In the rows, 128 means zero.
Each row of numbers stands for one object and depends on some of the facts below. Use the named rows to name the rest.

There are 2 kinds of fact about the objects: λ, ψ.
λ: belongs to class; ψ: refers to
[bapan, fliplavu, gedes, graplum, grebrin, gruflobu, gudros, klebras, letre, lobrugok, migren, nomun, nosar, plaklazim, pletrak, plidegu, plimun, pludam, postos, stedur, teklubok, tiplive, trukla, zabrur, zolubi] λ 950
[barir, brison, brubre, dolel, drabus, drazos, droskel, droskil, fodeze, fudak, gini, giski, gregrur, grumal, klibrak, klufi, latra, lodrom, mibak, mupifil, nalu, nivegu, nutrin, padrin, plizum, plukun, pofo, pogri, poso, rader, reso, roben, rugrubes, seler, skilagrul, skiplek, skubi, skuzis, stafis, stipek, stupu, stusto, treklizol, treladal, tugul, vobrir, vone, ziber] λ 993
[befla, besa, bibel, bopal, daski, datrol, drebus, drudu, fasku, flikeske, flonar, flotro, gebel, gireflik, grebri, grutre, kamigu, kavos, kikim, klalo, koskoluk, kostali, lepadir, liflus, limu, lobrem, natrim, nodres, pezin, plestu, plezir, pliper, plunak, pudun, rezim, rigel, ronen, skelas, sodrir, sokimam, sterum, sufles, tibriram, tralol, trovur, trubrodrek, vaki, vaminil, vuflos] λ 872
[dofim, drekle, drodok, fliklor, flovak, fluvubik, fopak, graben, grinakel, grogren, gruplel, katustuk, klakaner, klizok, lekler, lezin, mozulo, mura, nagri, navan, nemim, ninuk, nugul, peklen, plubrugir, puna, puvo, reklem, stodive, stofla, trasipar, vistar, zefo, zogen, zudonon, zusekle] λ 606
barir ψ [skiplek, pludam, pofo]
befla ψ [puvo, teklubok]
daski ψ [roben]
datrol ψ [drebus, stupu, graplum]
drodok ψ [rezim, zefo, flonar, reso]
drudu ψ [drabus, drekle]
flotro ψ [nagri, drebus, vaminil]
flovak ψ [plunak, brubre, gudros, skilagrul, gedes, lekler]
fopak ψ [klufi, nagri, tugul, mibak, ziber]
grebri ψ [skiplek]
gruflobu ψ [stedur]
grumal ψ [sterum, stupu, pogri, brison, plizum]
gruplel ψ [nivegu, mura, drazos, flikeske]
grutre ψ [poso, mupifil, plidegu, vone, pliper]
kamigu ψ [lodrom, pogri]
kavos ψ [plunak, treladal, klebras, flonar, tiplive, trubrodrek, lekler, ronen]
klakaner ψ [gebel, stedur, skilagrul, lobrugok]
koskoluk ψ [tugul, navan, natrim, fudak, pezin]
letre ψ [stupu, padrin]
mozulo ψ [gireflik, plaklazim]
nemim ψ [pletrak, liflus, fasku, giski, vaki]
nomun ψ [plestu, dolel, peklen]
nutrin ψ [droskel, nosar]
plezir ψ [lezin, nalu]
plimun ψ [rugrubes, fliplavu, plukun, droskil]
pudun ψ [klizok, graplum]
puna ψ [grogren, plubrugir, rader]
reklem ψ [treladal, nodres, drazos]
skelas ψ [tugul, bapan, tibriram]
skubi ψ [treladal, drebus, migren, trubrodrek]
skuzis ψ [nivegu, nosar]
sodrir ψ [gini, drebus, bibel, graben, katustuk]
stafis ψ [latra, plaklazim]
stipek ψ [lezin, lepadir, fluvubik]
stodive ψ [postos, migren, brubre, dofim, zusekle]
stofla ψ [rugrubes, teklubok, klibrak, sokimam]
stusto ψ [liflus, treladal, seler]
sufles ψ [droskel, kikim, klalo, nugul]
tralol ψ [nalu, migren, grebrin]
trasipar ψ [skiplek, lekler, fliklor, limu, bopal]
treklizol ψ [nagri, gireflik]
trovur ψ [tugul, grinakel, flikeske]
vistar ψ [lodrom]
vobrir ψ [rezim, pludam, rigel]
vuflos ψ [nagri, kostali, tiplive]
zabrur ψ [ninuk]
zogen ψ [giski, besa]
zolubi ψ [rezim, bapan, klizok, fodeze]

Some objects and their rows:
grogren: [155 109 147 110 149  86 112 160  99 118 148 175 127 119 174 110 112 143
  86 135 172  98 116 141 131 140 135 116 117 156 148 160 107  96 131 136
 105 127  83 124 128 147 104 117 119 163 143 175 103 114  99 104]
fliklor: [157  84  94 118 120 108 107 175  87 116 131 153 114 104 167 121 110 147
 102 144 168  88 109 132 118 142 132 108 112 151 148 144 101  93 143 107
  90 164  97 126 136 160 108 110 129 124 153 186  96 102 148  96]
peklen: [150 109 144 120 142  91  98 168  99 129 141 147 124 118 161 117 115 134
  98 125 152  93 118 142 146 145 115 123 112 162 148 159 102 100 129 125
 108 137 105 119 132 152 100 117 118 144 138 177  92 104 117  90]
zefo: [117  87  93 116 144 115 119 192  80 107 119 160 139 119 183 144  82 167
 113 142 120  89 121 143 114 145 137 111 124 153 158 160 118 103 120 100
 101 172  80 121 156 184 105 109 150  93 147 170 115 132 142 102]
grinakel: [162 119 159 128 128  98  91 189  95 108 126 154 131 145 164 124  90 161
  96 131 132  98 116 139 132 154 119 128 123 145 138 173 107 112 123 114
 113 155 108 117 121 137  77 109 135 155 136 174 109 124  94  99]
zusekle: [123 101 120 135 134  93 110 134  83 115 136 182 126 113 167 116 103 141
  85 153 186 103 109 128 120 154 155 102 116 139 138 141 101 104 165 130
  98 128  75 125 127 150  95 110 122 187 137 163 119  93 121 132]
mura: [167 119 155 122 132 105 112 180  86 120 135 164 144 151 168 131  90 158
 101 131 124 106 107 131 153 162 125 122 127 151 147 167 104 120 122 101
 114 152 111 116 114 136  81 108 142 152 146 172 124 115 105  97]
klalo: [207 136 151 110  89 120 138 104 110 131 126 118 124 189 113 109 179 103
 135 119 125 134  85 122 141 104 107 125 120 111 116 102 128  94  77 145
 163  98 176 119 103 108 148 139 146 141 127 150 128 125  97 124]
kavos: [166  90  73 127  53 140 136  98  96 126 133 137 132 187  62 112 147 113
 156 127 137 155  89 126  71 113 141  94 155 122  84  85 133  81 137 140
 155  99 149 138 148 110 143 132 126 154 116 145 146 136 138 185]
bopal: [168 108  89 107  84 145 146 110  95 122 100 113 127 157 136 128 157 118
 152 134 106 135  98 127 111  94 125 110 115 115 127  88 131  78  97 117
 141 131 158 123 125 144 158 132 152 102 130 136 120 143 158 144]
stedur: [ 66 141 165 148 148 105 118 142 102 108  99 152  72  83 143 101 148 117
 111 155 134 116 156  85 157 142 176 135 143 106 153 109 173 162 133 119
  91 114 120 154 122 147 138 139  81  92 185  88 163 115 163 150]
fliplavu: [134 144 211  84 139  71 131 150 133 122 146 127  69 119  92 101 193 109
 121 146 147  82 113 110 126 136 157 145 136 130 130 134 136 164  89 139
 127  85 154 192 111 141 161 166  70 101 159 148 157 110 124 100]
drabus: [141 154 134 142 136 138 126 116 215 159 133  86 130  62 122 142 138 105
 115 118 140 145 163 131 162 136  81 149 104 125 127 141 118 164 154 139
 119 146 155 118 130 100 122 134 124 130 103 124  93  99 129  93]
pogri: [ 90 150 104 129 180 173 152 107 196 138 132 103 141  76 148 180 112 122
 146 115  97 139 165 162 157 135 108 157  96 154 145 149 116 161 130 140
 136 161 126 121 126 143 139 127 153 112 102  91 105 131 149  84]
dolel: [134 158 151 117 147 117 147  89 195 144 142 106 143  73 116 146 145 116
 128 136 129 138 142 122 129 133 102 126 105 102 129 149 121 178 148 132
 119 137 136 131 141 106 124 136 137 144  97 113 126 126 134  99]
barir: [ 88 124  94 126 132 141 140 139 202 150 150  98 143  93  88 144 122 133
 141 128 130 152 170 135  88 123  88 117 131 109 120 127 125 166 180 113
 110 140 119 132 179 100 120 130 111  95 101 139 135 134 157 129]
stusto: [117 148 121 116 126 155 161  89 190 145 156 122 161 121  75 163 121 120
 136 128 119 140 153 133 100 159 110 119 140 126 117 136 111 179 173 119
 118 132 124 133 144  98 107 124 118 158 117 101 164 128 159 127]
stupu: [109 162 122 150 161 132 137  87 215 134 135  91 133  61 116 154 133 127
 140 130 165 133 139 150 145 140 139 147  93 119 131 153 121 175 151 160
 136 152 129 133 143 113 137 145 124 171  90 121 105 107 107  85]

Which object is each row?
No name comes twice in this set of rows, the named rows included.
[ 22 111 135 132 155 125 112 197  99 114 109 139  99 150 101 117 104 157
 151 119  64 112 162 119  98 134 177 151 181 141 119 130 153 161 118  98
 118 120 123 161 137 153 130 129  87  35 154  98 180 167 169 185] => zolubi
[142 103  85 105  86 147 142 121 100 125 122 122 136 171 110 114 145 126
 158 128 116 132  98 127  75  82 124  95 141 106 118  95 132  75 101 118
 159 114 143 130 154 135 161 130 147  91 114 143 122 156 152 151] => grebri

The same objects again, as new rows of numbers:
Known rows:
pliper: [126 126 120 130 122 122 116 134 118 123 112 115  85 126 111 142 141 120
 135 113 116 125 119 124 119 150 123 124 114 123 151 118 122 121 103 113
 115 128 139 122 118]
plezir: [124 155 100 125 141 123 116 128 116 126 109 156  75 140 114 150 155 121
  98 105 111 122 111 121 121 160 134 168 118 110 144 123 118 135 137 113
 117 131 130 121 117]
gregrur: [127 138 127 129 124 121 136 119 120 121 128 115 172 128 157 123 125 144
 129 149 164 126 135 135 138 126 139 119 111 138 104 120 113 114 149 110
 123 125 114 122 121]
plimun: [126 128 109 124 144 138 132 120 124 167 113 173 126 126 115 127 117 121
 133 126 112 124 115 115 119 106 122 141 201 113 132 161 113 148 139 115
 162 122 151 123 149]
pezin: [128 123 114 127 121 124 116 136 117 123 112 117  95 125 112 137 134 120
 135 113 116 125 113 122 117 135 123 120 113 118 161 117 118 118 100 114
 114 129 137 121 118]
skubi: [120 152 107 127 124 121 191 154 120 120 124 127 219 127 208 122 144 142
  92 109 115 126 113 147 168 168 118 120 119 115 104 120 111 116 146 115
 192 128 112 121 121]
roben: [127 138 126 127 124 122 135 116 121 120 126 118 169 128 155 124 125 146
 132 147 163 126 135 132 140 127 141 120 112 136 103 121 114 114 154 110
 121 125 115 121 121]
mibak: [129 132 119 129 122 120 131 117 121 120 128 118 174 127 166 121 119 135
 128 158 170 126 129 126 126 115 141 118 110 134 106 119 117 112 141 110
 129 124 115 122 120]
pletrak: [127 123 132 125 124 157 126 119 124 182 125 137 128 124 114 135 120 122
 134 164 114 122 121 119 120 103 122 127 175 140 125 122 112 132 123 112
 153 126 166 122 165]
trubrodrek: [126 129 128 131 120 126 118 163 117 133 111 115 108 124 115 145 152 120
 116 110 113 125 115 134 120 166 119 123 114 125 149 117 114 125 101 113
 117 134 138 121 119]
fudak: [127 135 119 127 123 122 127 118 121 120 130 116 179 128 163 120 120 144
 132 157 171 127 127 133 128 108 142 118 111 135 112 120 113 113 140 113
 120 124 116 120 120]
kikim: [128 132 125 133 123 123 117 135 116 120 111 116  84 126 112 144 139 121
 144 112 116 126 122 121 119 160 121 121 114 131 158 118 123 122 109 114
 114 129 138 121 120]
stafis: [126 144 106 126 143 119 147 115 121 115 113 157 140 156 164 122 119 122
 119 112 146 141 137 118 144 165 147 119 119 113  98 151 139 113 190 110
 147 125 116 123 120]
rader: [128 138 126 128 124 122 134 117 120 121 128 117 170 128 154 124 125 146
 132 151 165 127 136 134 140 126 140 119 113 142 104 119 114 113 152 113
 123 124 117 121 122]
skilagrul: [127 140 129 126 123 121 131 117 120 126 126 118 167 135 156 127 127 150
 126 141 157 126 133 135 147 132 145 120 111 128 103 121 113 114 156 112
 127 125 117 121 120]
zogen: [127 126 136 123 153 125 118 128 157 113 153 137 112 127 116 118 118 122
 118 112 110 125 122 119 129 104 121 148 111 115 120 139 159 150 131 184
 120 127 112 143 125]
pludam: [125 108 150 127 123 139 117 119 125 186 115 130 136 124 114 121 118 121
 140 168 113 123 151 129 120 100 131 124 170 119 133 162 111 134 116 111
 152 125 186 121 153]
nemim: [126 127 142 124 149 127 117 139 157 113 156 134 119 127 116 117 119 121
 119 108 110 124 116 121 132 104 122 149 110 115 118 129 155 149 127 190
 122 127 113 139 126]

Name these rows:
No name comes twice in this set of rows, the named rows included.
[121 119 102 143 123 118 172 158 116 110 112 117 121 120 112 133 172 118
 109 107 113 122 142 152 118 146 117 121 195 142 158 139 128 190 117 111
 120 137 110 128 116] => datrol
[126 124 103 130 125 118 165 114 121 113 112 151 144 165 196 121 117 119
  94 115 151 147 134 114 122 168 132 116 137 114  97 120 170 111 172 111
 187 129 114 163 118] => treklizol
[125 141 110 124 125 172 133 121 123 201 126 134 128 126 116 148 126 132
 100 131 111 120 118 122 122 105 120 145 171 122 112 119 111 139 127 110
 177 124 161 122 161] => migren
[132 129 123 125 125 150 129 115 122 182 116 148  79 129 113 146 118 122
 125 162 115 123 138 115 120 124 126 129 187 121 101 133 134 117 154 111
 163 125 172 133 167] => plaklazim
[183 105 161 124 124 120 150 117 193 113 116 122 168 128 166 124 170 163
 168 124 205 147 106 119 132 127 160 119 166 167  95 117 128 118 163 141
 121 125 115 117 116] => lodrom
[125 153 103 124 130 124 117 147 117 129 111 146  79 134 113 150 161 124
  95 106 111 124 112 125 121 168 123 162 119 111 144 119 114 139 129 112
 117 129 128 121 117] => tralol
[125 149 150 126 123 124 163 155 121 140 136 115 220 129 194 123 138 156
 107 113 127 129 111 144 169 165 119 120 112 130 107 114 111 115 127 115
 163 127 115 120 123] => treladal
[123 123 101 125 137 126 118 120 124 166 113 179 152 121 117 121 118 121
 122 146 114 120 130 131 116  98 125 137 193 112 170 192 110 154 112 114
 152 123 133 127 123] => zolubi
[127 106 132 127 123 123 129 118 147 114 162 116  89 148 115 118 115 116
  93 124 112 123 142 115 120 103 121 117 112 122  99 117 216 116 116 157
 156 133 111 201 124] => nagri
[128 121 104 125 124 149 117 118 122 181 127 148 142 123 116 120 118 124
 131 181 115 120 118 120 117  95 123 125 169 118 151 137 110 125 103 113
 140 124 154 123 137] => bapan
[123 124 107 134 123 120 148 156 116 113 111 121 108 124 114 134 148 118
 109 108 111 124 123 127 118 166 119 120 153 115 155 120 126 154 111 114
 119 143 116 125 116] => sodrir
[126 124 129 124 158 124 122 117 149 113 145 146  76 163 115 119 117 118
  98 111 111 125 145 116 125 133 128 133 111 113  99 139 208 125 163 152
 139 129 113 180 125] => mozulo
[124 122 105 127 125 125 147 120 123 164 127 127 140 122 113 133 124 122
 125 182 115 119 153 139 117 100 119 120 210 173 135 153 112 164 121 110
 148 126 118 125 149] => graplum

The same objects again, as new rows of numbers:
Some objects and their rows:
mozulo: [111 141 159 128  82 106 140  79 142 122 134 115 123 134 162 112 112 161
 165  65 141 154  98  55 152  68 131  79 147 139 114]
gireflik: [130 137 131  93 190 119  95 171 136  88 115 116 111 131 136 109 180 124
 121 123 117  93  69 109 111 109 130 176 113 111 138]
besa: [149 109 117 115 175 145  99 195 166 132  97 139 103 122 118 132 173 136
 102 152 153  80  93 133 108 124 158 150 114 122  90]
reso: [ 94 139 127 133 140 129 132 142  99 150 147 119 136 134  95 132  98 125
 137 121 118 151 211 153 114 198 101 110  99 120 162]
plimun: [121 125 132 140  51 149 176  40 107 110 153 159 145 133 132 200  96 101
 132 206 116  71  88 152 155  96 173 155 149 101 116]
droskil: [ 67 106  64 147 141 138 172  96 132 143 156 163 135 139  77 130  84 157
 134 141 105 133 187 148 126 165 129 153  83  95 152]
fliplavu: [138 102 108 113  48 153 150  65 120  99 135 165 153 125 146 190 103 117
 134 204 107  91  79 163 150 124 141 175 118  94 143]
puna: [124 133 121 159  80 124 157  81 164 144 128 132 145 124 149 123 124 139
 143  75 159 166 113  69 170  71 143  73 152 146  81]
vistar: [117 121 136 140  59 127 133 104 143 167 128 139 136 135 176 123 144 149
 133  69 127 173 127  72 162  77 116  90 160 138  72]
drabus: [ 98 120  79 153 152 124 154 120 121 145 147 148 143 136  90 105  99 134
 125 133 114 167 198 166 125 161 115 144 115 128 159]
ziber: [ 83 143 134 121 158 100 135 127  97 124 144 135 118 159  96  99  81 148
 152 132  98 159 196 148 112 152 104 135 108 114 187]
pezin: [124 151 139 100 200 112 101 187 138  88 104 119 122 148 125 120 172 104
 123 137 134 103  72 104 130 100 137 162 110  97 139]
plezir: [143 136 134 141 199 127 129 138 136 107 137 102 108  99 117 102 188 112
  99 115 135  64  79 114 105 100 162 159 155 145  92]
pludam: [171 129 146 104  45 150 120 119  96 116 118 120 165 114 157 200 116  65
 129 191 117 123 104 167 150 158 103 130 125 116 154]
datrol: [112 147 167 125 177 123 106 168 102 133 129 119 100 131 140 122 204 102
  95 120 115  67 107 112 111  93 143 152 165 113  72]
grutre: [129 151 114 154 197 128 148 147 140 113 129 116 135 113 105 115 198  68
  88 126 159  91  88 116 146  79 162 152 161 127  79]
klebras: [186 125 172 104  50 144 115 101  94 104 121 118 139 111 159 180 101 107
 139 190 117 102  98 174 117 152 124 134 136 140 158]
fluvubik: [152 102 107 135  79 126 133  83 171 133 128 121 133 107 166 102 122 170
 152  64 137 176  92  81 144  96 113  98 130 163 120]

Rows to name:
No name comes twice in this set of rows, the named rows included.
[130 134 149  97 192 124  91 173 133 101 114 109 108 124 135 121 178 120
 117 123 126  81  74 112 105 122 129 163 116 115 130] => kostali
[146 126  87 130 188 127 120 172 160 111 109 125 144 114 119 110 195  84
  95 127 143 118  74 130 145 103 133 177 131 121 110] => pliper
[130 131 151  97 189 121  90 172 123 103 115 118 101 127 139 110 184 128
 113 118 116  82  78 110 100 111 126 171 125 111 122] => vaminil
[115 150 146  94 191 115  96 196 132  96 102 114 123 143 128 130 174  98
 118 133 134 100  80 105 131 111 128 156 112  95 132] => tibriram
[142 128  94 123 189 136 116 170 155 111 109 130 132 122 121 120 186  98
  95 134 139 103  77 125 139 109 137 171 119 115 108] => plestu
[138 156 136 156 200 120 132 172 148 114 108 126 117 138  97 118 174  90
  96 159 175  92  97 119 138  74 185 134 157 125  80] => sufles
[140 141 175 136  77 121 130 104 155 148 117 112 108 130 150 125 101 174
 157  91 168 150 119  69 135  86 153  45 145 155  87] => reklem
[107 128  99 133 143 132 131 139 113 153 146 114 148 116  94 138  96 118
 131 120 121 155 210 163 118 219  92 118  86 124 171] => skiplek
[135 146 172 145  86 110 138 110 158 135 109 123 116 148 143 126  95 163
 159 100 175 164 118  67 155  68 160  44 146 149  95] => gruplel
[139 120 158 155  64 141 139 105 162 172 122 133 106 130 148 141 104 181
 147 101 174 135 131  73 140  84 172  43 148 149  55] => nemim
[100 136 106 140 140 132 138 139 105 154 149 117 149 122  91 141  95 111
 130 121 124 157 207 155 125 208  99 107 102 121 158] => pofo
[145 123 143 120  77 117 115 132 175 130  93 132 126 149 154 123  95 172
 164  97 164 188 104  73 146  89 129  70 116 143 127] => mura
[ 89 138 123 113 156 101 126 144 103 117 127 140 132 172 102 104  80 147
 155 133 105 177 191 148 117 163  96 136  91 107 203] => tugul
[154 117 105 121 196 131 115 156 153  99 119 115 115 104 128 100 182 119
 101 114 130  88  68 123 112 113 137 176 129 140 118] => lepadir

